Here is a tiny trained network, its code and every weight. The questions are about switching its units off for an input and a target symbol, where a switched-off unit gives its printed mean instead of its output.

import numpy as np


def w(rows, s, z=0):
    codes = np.array(rows[::2]) - 128.0
    scale = np.full(codes.shape[1], s)
    scale[-1] = z or s
    return codes * scale


def f(y):
    return y / 2 * (1 + np.tanh(0.7978845608 * (y + 0.044715 * y**3)))


def softmax(a):
    e = np.exp(a - a.max(-1, keepdims=True))
    return e / e.sum(-1, keepdims=True)


def log_softmax(a):
    a = a - a.max(-1, keepdims=True)
    return a - np.log(np.exp(a).sum(-1, keepdims=True))


def net(x, mask):
    ids = ['ΓΘΠΣβεω'.index(c) for c in x.split()]
    T = len(ids)
    res = E[ids] + P[:T]
    r = res
    for j in range(3):
        rows = slice(2 * j, 2 * j + 2)
        q, k, v = (r @ M[0][rows].T for M in (Q, K, V))
        z = softmax(np.where(np.tri(T) > 0, q @ k.T / 2**0.5, -1e9)) @ v
        o = O[0][rows]
        res = res + np.where(mask[j], z, o[:, -1]) @ o[:, :-1]
    y = f(res @ A[0][:, :-1].T + A[0][:, -1])
    res = res + np.where(mask[3:19], y, B[0][:, -1]) @ B[0][:, :-1]
    return log_softmax(res[-1] @ U[:, :-1].T + U[:, -1])


Q, K, V, O, A, B = {}, {}, {}, {}, {}, {}
E = w([
[145,134,95,149,159,99],'Γ',
[10,118,108,163,148,106],'Θ',
[65,109,87,152,129,73],'Π',
[128,116,102,151,94,97],'Σ',
[99,161,131,156,168,137],'β',
[199,138,103,155,132,134],'ε',
[143,80,71,181,158,210],'ω',
],0.013)
P = w([
[169,114,75,178,83,114],'0',
[77,159,157,168,133,163],'1',
[104,149,148,185,179,144],'2',
[135,128,109,201,233,99],'3',
[105,32,196,96,213,127],'4',
[93,115,118,123,197,143],'5',
[72,216,83,168,151,179],'6',
[126,150,30,83,209,145],'7',
[92,123,107,123,195,143],'8',
[122,28,208,151,233,95],'9',
[114,190,99,212,205,141],'10',
[101,123,103,127,203,136],'11',
[65,179,5,103,165,143],'12',
[103,134,91,133,205,133],'13',
],0.013)
Q[0] = w([
[152,159,189,57,41,151],'h0',
[131,104,97,153,157,163],'h0',
[158,148,161,77,80,112],'h1',
[171,149,169,105,43,93],'h1',
[119,193,88,150,103,143],'h2',
[111,136,78,6,125,169],'h2',
],0.017)
K[0] = w([
[123,193,174,86,162,81],'h0',
[151,87,94,169,104,137],'h0',
[117,135,169,81,162,151],'h1',
[102,148,160,102,192,155],'h1',
[154,86,73,168,209,71],'h2',
[134,57,253,159,153,100],'h2',
],0.016)
V[0] = w([
[220,113,108,140,65,146],'h0',
[140,163,118,117,66,5],'h0',
[155,173,135,135,211,211],'h1',
[221,102,125,103,64,111],'h1',
[152,186,173,141,97,231],'h2',
[15,108,141,128,91,114],'h2',
],0.013)
O[0] = w([
[164,167,137,90,92,108,212],'h0',
[102,135,129,137,171,11,22],'h0',
[95,173,178,93,99,181,47],'h1',
[124,92,141,183,8,87,188],'h1',
[97,166,61,112,99,133,2],'h2',
[144,188,157,197,144,156,129],'h2',
],0.016,0.0068)
A[0] = w([
[102,230,71,191,118,142,197],'n0',
[135,124,204,125,154,110,3],'n1',
[100,154,104,94,209,125,186],'n2',
[113,55,82,132,133,145,168],'n3',
[127,93,87,190,154,78,76],'n4',
[177,118,119,147,95,101,79],'n5',
[160,142,122,113,133,198,87],'n6',
[118,116,147,79,166,66,114],'n7',
[110,207,121,126,123,68,147],'n8',
[96,114,38,47,118,112,106],'n9',
[134,156,102,105,165,194,31],'n10',
[182,80,157,153,132,108,115],'n11',
[93,231,47,87,131,99,239],'n12',
[135,171,160,115,49,132,53],'n13',
[139,108,61,151,96,132,34],'n14',
[108,120,185,7,128,74,150],'n15',
],0.011,0.0055)
B[0] = w([
[202,23,52,79,184,185,152],'n0',
[38,187,161,78,139,155,141],'n1',
[156,107,149,114,43,33,191],'n2',
[163,144,159,111,175,130,215],'n3',
[136,213,161,124,138,218,253],'n4',
[61,125,153,148,104,126,194],'n5',
[64,117,148,70,111,57,233],'n6',
[119,51,129,77,2,131,193],'n7',
[222,82,60,136,169,189,176],'n8',
[176,208,191,134,135,140,144],'n9',
[80,172,57,165,89,81,189],'n10',
[49,110,155,132,157,126,230],'n11',
[94,248,13,91,74,40,142],'n12',
[175,173,109,169,149,110,176],'n13',
[83,166,148,138,117,155,164],'n14',
[190,141,177,39,237,200,155],'n15',
],0.0081,0.011)
U = w([
[152,2,177,71,106,143,170],'Γ',
[205,143,117,156,193,169,113],'Θ',
[61,194,188,166,136,114,112],'Π',
[120,109,110,198,69,84,82],'Σ',
[138,110,25,165,132,91,254],'β',
[182,206,163,92,103,156,99],'ε',
[68,185,104,102,115,175,79],'ω',
],0.0073,0.0042)

Each question gives the input, a string of symbols that net reads in full, and the target symbol t.
The units are the heads (2 rows each of Q, K, V and O) and the neurons (one row each of A and B). Each row of codes is followed by its name. A weight is (code - 128) times the scale printed after its matrix; where a second scale follows, it is the last column's (O, A, B and U).
mask holds one flag per unit, heads first, then neurons. A switched-off unit (its flag False) gives its mean, the last column of its rows in O or B, instead of its output. The means were averaged over made-up inputs and are rounded, as every weight is.
A unit's drop is (log p(t) with every unit on - log p(t) with that unit switched off) / (log p(t) with every unit on - log p(t) with every unit switched off).
The circuit of an input: a set's keep is (log p(t) with only the set's units on - log p(t) with every unit switched off) / (log p(t) with every unit on - log p(t) with every unit switched off). Starting from the 12 units with the biggest drops (on a tie, the unit counted first), units are removed one at a time, each time the one whose removal leaves the highest keep (on an exact tie, the one counted first), for as long as the keep stays at least 0.8.
circuit, biggest first: the units of the circuit, biggest drop first
k most important neurons: the k neurons with the biggest drops, biggest first
which heads matter: for each layer, one digit per head in row order, 1 if its drop is at least 0.15 and else 0, layers parted by /
input ω Π Θ Π Σ Θ Γ Γ ω Γ Γ, target Γ: circuit, biggest first => h2
input Γ Π ω Γ Γ Π Θ Π Θ Γ Γ Θ Π, target Γ: circuit, biggest first => h0, h2
input β Γ Π Σ β Σ Θ ε Γ β Σ, target ε: 3 most important neurons => n9, n12, n15
input Γ β β Π Σ Θ Θ β ε ε, target Θ: circuit, biggest first => h2, n0
input ω Γ Γ Π ε Γ ε Γ Π β Π Θ, target ε: which heads matter => 110
input ω ε ε β Π Γ Γ Γ Θ Π β Γ ω, target Π: which heads matter => 001
input Γ β Σ Σ Γ Γ Π Γ Π Γ Σ, target Γ: which heads matter => 101
input β ε Γ ω ω ε Γ Σ, target ω: which heads matter => 110
input Γ ε Γ Σ Π Θ Γ Π β Π Π ε Θ, target Π: circuit, biggest first => h2, h0
input β Γ Γ Σ ω Γ Γ Γ β β Γ Γ, target ω: circuit, biggest first => h0, n10, h1
input Π ε Γ Γ Π Π β Θ Γ β β Θ ω, target Θ: circuit, biggest first => h1, n3, n4
input Γ Π β Γ Γ, target Π: circuit, biggest first => h2, h0
input Γ Π Θ ω, target Γ: circuit, biggest first => h0, n6
input Σ Π ε, target Σ: 2 most important neurons => n7, n8
input Θ Θ Γ Γ, target Θ: 4 most important neurons => n4, n0, n6, n5
input ω Γ Γ Γ Θ Γ Θ Γ β Σ, target ε: circuit, biggest first => h0, h2
input ε Γ Π ε, target ε: circuit, biggest first => h2, h0, n9
input ε Γ Γ Σ Σ Γ Θ, target Σ: 3 most important neurons => n5, n3, n4
input Γ Π Θ, target Γ: circuit, biggest first => h2, h0, n7, n15
input Γ Π Γ ω Π ε Γ, target Γ: most important neuron => n4
input Σ Π Σ Π β β ε β Γ ε, target ε: circuit, biggest first => h2, h0, n9, n15
input β Θ Π Γ Π Γ Π Θ, target Π: 2 most important neurons => n1, n8
input Γ Γ Θ Γ Γ β β Σ Σ ω ε β Π, target Γ: circuit, biggest first => h0, n4
input ε ω β Θ Θ Π ε Π Γ Θ Π β, target Σ: which heads matter => 010
input Θ β Θ ω Π ω Γ ω Σ Π ε Γ Θ Π, target β: which heads matter => 010
input ω Γ β β Π β, target ε: circuit, biggest first => h0
input Σ Π Γ, target Σ: circuit, biggest first => h1
input Γ Π β, target Γ: which heads matter => 101
input Π ω Θ Π, target Θ: which heads matter => 110
